Below are the code and all the weights of a small trained network. Each question names an input and a class and asks about switching units off, where a switched-off unit gives its printed mean instead of its output.

import numpy as np


def w(rows, s, z=0):
    codes = np.array(rows[::2]) - 128.0
    scale = np.full(codes.shape[1], s)
    scale[-1] = z or s
    return codes * scale


def norm(h):
    return h / np.sqrt((h * h).mean(-1, keepdims=True) + 1e-5)


def f(y):
    return y / 2 * (1 + np.tanh(0.7978845608 * (y + 0.044715 * y**3)))


def log_softmax(a):
    a = a - a.max(-1, keepdims=True)
    return a - np.log(np.exp(a).sum(-1, keepdims=True))


def net(x, mask):
    res = np.array(x, float).reshape(1, 2) / 4 @ E
    u = 0
    for l in range(2):
        y = f(norm(res) @ A[l][:, :-1].T + A[l][:, -1])
        res = res + np.where(mask[u : u + 11], y, B[l][:, -1]) @ B[l][:, :-1]
        u += 11
    return log_softmax(norm(res)[-1] @ U[:, :-1].T + U[:, -1])


A, B = {}, {}
E = w([
[146,3,120,240,197,152],'x0',
[152,114,72,123,233,248],'x1',
],0.005)
A[0] = w([
[188,122,143,72,169,65,102],'L0N0',
[167,137,122,49,248,185,96],'L0N1',
[175,117,82,110,205,151,178],'L0N2',
[79,53,53,40,83,97,26],'L0N3',
[241,92,148,182,249,241,101],'L0N4',
[118,170,141,102,125,90,82],'L0N5',
[61,171,121,210,121,81,91],'L0N6',
[90,5,94,255,122,123,71],'L0N7',
[156,108,109,196,207,88,252],'L0N8',
[94,91,185,193,84,89,101],'L0N9',
[170,166,131,94,117,143,123],'L0N10',
],0.0084,0.0026)
B[0] = w([
[169,143,115,172,145,147,129],'L0N0',
[109,59,103,150,78,142,195],'L0N1',
[53,69,198,190,40,182,182],'L0N2',
[132,133,140,173,140,134,125],'L0N3',
[6,109,254,194,210,167,254],'L0N4',
[79,180,109,173,172,123,150],'L0N5',
[160,97,76,156,143,158,146],'L0N6',
[167,163,151,72,186,117,238],'L0N7',
[154,119,145,46,142,154,200],'L0N8',
[162,69,109,129,60,132,179],'L0N9',
[192,154,92,105,139,151,146],'L0N10',
],0.0078,0.0094)
A[1] = w([
[105,197,94,117,224,75,48],'L1N0',
[96,86,190,154,218,143,86],'L1N1',
[204,202,143,68,155,76,115],'L1N2',
[131,115,117,162,87,95,140],'L1N3',
[53,88,129,155,100,158,87],'L1N4',
[97,94,8,144,98,128,118],'L1N5',
[96,107,212,169,255,184,128],'L1N6',
[116,200,148,116,150,112,3],'L1N7',
[163,155,84,97,170,182,184],'L1N8',
[111,115,204,175,159,141,180],'L1N9',
[55,105,153,117,102,179,14],'L1N10',
],0.0093,0.0019)
B[1] = w([
[38,149,134,72,193,80,148],'L1N0',
[111,123,106,85,70,156,215],'L1N1',
[145,56,108,172,180,119,184],'L1N2',
[124,168,120,101,143,201,140],'L1N3',
[148,148,101,130,134,86,170],'L1N4',
[103,215,99,171,125,113,141],'L1N5',
[2,128,137,31,43,184,254],'L1N6',
[81,44,97,122,222,127,144],'L1N7',
[146,117,158,168,82,91,143],'L1N8',
[113,136,141,48,96,127,194],'L1N9',
[167,120,145,116,132,95,170],'L1N10',
],0.0099,0.0097)
U = w([
[233,45,140,109,133,100,172],'0',
[144,160,207,157,178,169,17],'1',
[145,163,169,109,174,161,27],'2',
[150,171,213,151,186,176,6],'3',
[147,212,79,188,57,127,161],'4',
[74,131,92,132,252,55,161],'5',
[37,89,203,37,84,218,173],'6',
[139,150,192,155,172,171,21],'7',
],0.018,0.012)

Each question gives the input, the list of numbers given to net, and the class t.
The units are the neurons (one row each of A and B). Each row of codes is followed by its name. A weight is (code - 128) times the scale printed after its matrix; where a second scale follows, it is the last column's (A, B and U).
mask holds one flag per neuron, layer by layer. A switched-off neuron (its flag False) gives its mean, the last column of its row in B, instead of its output. The means were averaged over made-up inputs and are rounded, as every weight is.
A unit's drop is (log p(t) with every unit on - log p(t) with that unit switched off) / (log p(t) with every unit on - log p(t) with every unit switched off).
The circuit of an input: a set's keep is (log p(t) with only the set's units on - log p(t) with every unit switched off) / (log p(t) with every unit on - log p(t) with every unit switched off). Starting from the 12 units with the biggest drops (on a tie, the unit counted first), units are removed one at a time, each time the one whose removal leaves the highest keep (on an exact tie, the one counted first), for as long as the keep stays at least 0.8.
units of the circuit, in order: the units of the circuit, biggest drop first
top k neurons: the k neurons with the biggest drops, biggest first
k most important neurons of layer l: the k neurons of layer l with the biggest drops, biggest first
drop of u: that unit's drop, to one decimal
input [-1,-7], class 4: top neuron : (L0N4)
input [7,-5], class 0: units of the circuit, in order : (L0N4; L0N9; L1N6)
input [5,-7], class 0: top 2 neurons : (L0N4; L1N6)
input [-4,-4], class 5: top 4 neurons : (L0N4; L0N2; L0N1; L1N6)
input [-5,2], class 5: top 3 neurons : (L0N2; L0N4; L0N9)
input [-7,-7], class 5: top 3 neurons : (L0N2; L1N6; L0N1)
input [0,-7], class 4: top 3 neurons : (L0N4; L1N6; L0N7)
input [-2,-2], class 5: top 3 neurons : (L0N4; L0N2; L0N1)
input [-8,-8], class 5: top 3 neurons : (L0N2; L1N6; L0N1)
input [-3,-8], class 4: 2 most important neurons of layer 0 : (L0N7; L0N4)
input [-7,7], class 4: 2 most important neurons of layer 0 : (L0N4; L0N1)
input [-5,-5], class 5: 3 most important neurons of layer 0 : (L0N2; L0N4; L0N1)
input [-7,-6], class 5: 2 most important neurons of layer 0 : (L0N2; L0N4)
input [2,-8], class 4: top 2 neurons : (L0N4; L1N6)
input [-4,2], class 4: top 2 neurons : (L0N4; L0N7)
input [1,-4], class 4: drop of L0N4 : 0.8
input [1,-1], class 0: drop of L0N4 : 0.8
input [-2,-8], class 4: drop of L0N7 : 0.6
input [7,-7], class 0: drop of L0N4 : 1.0
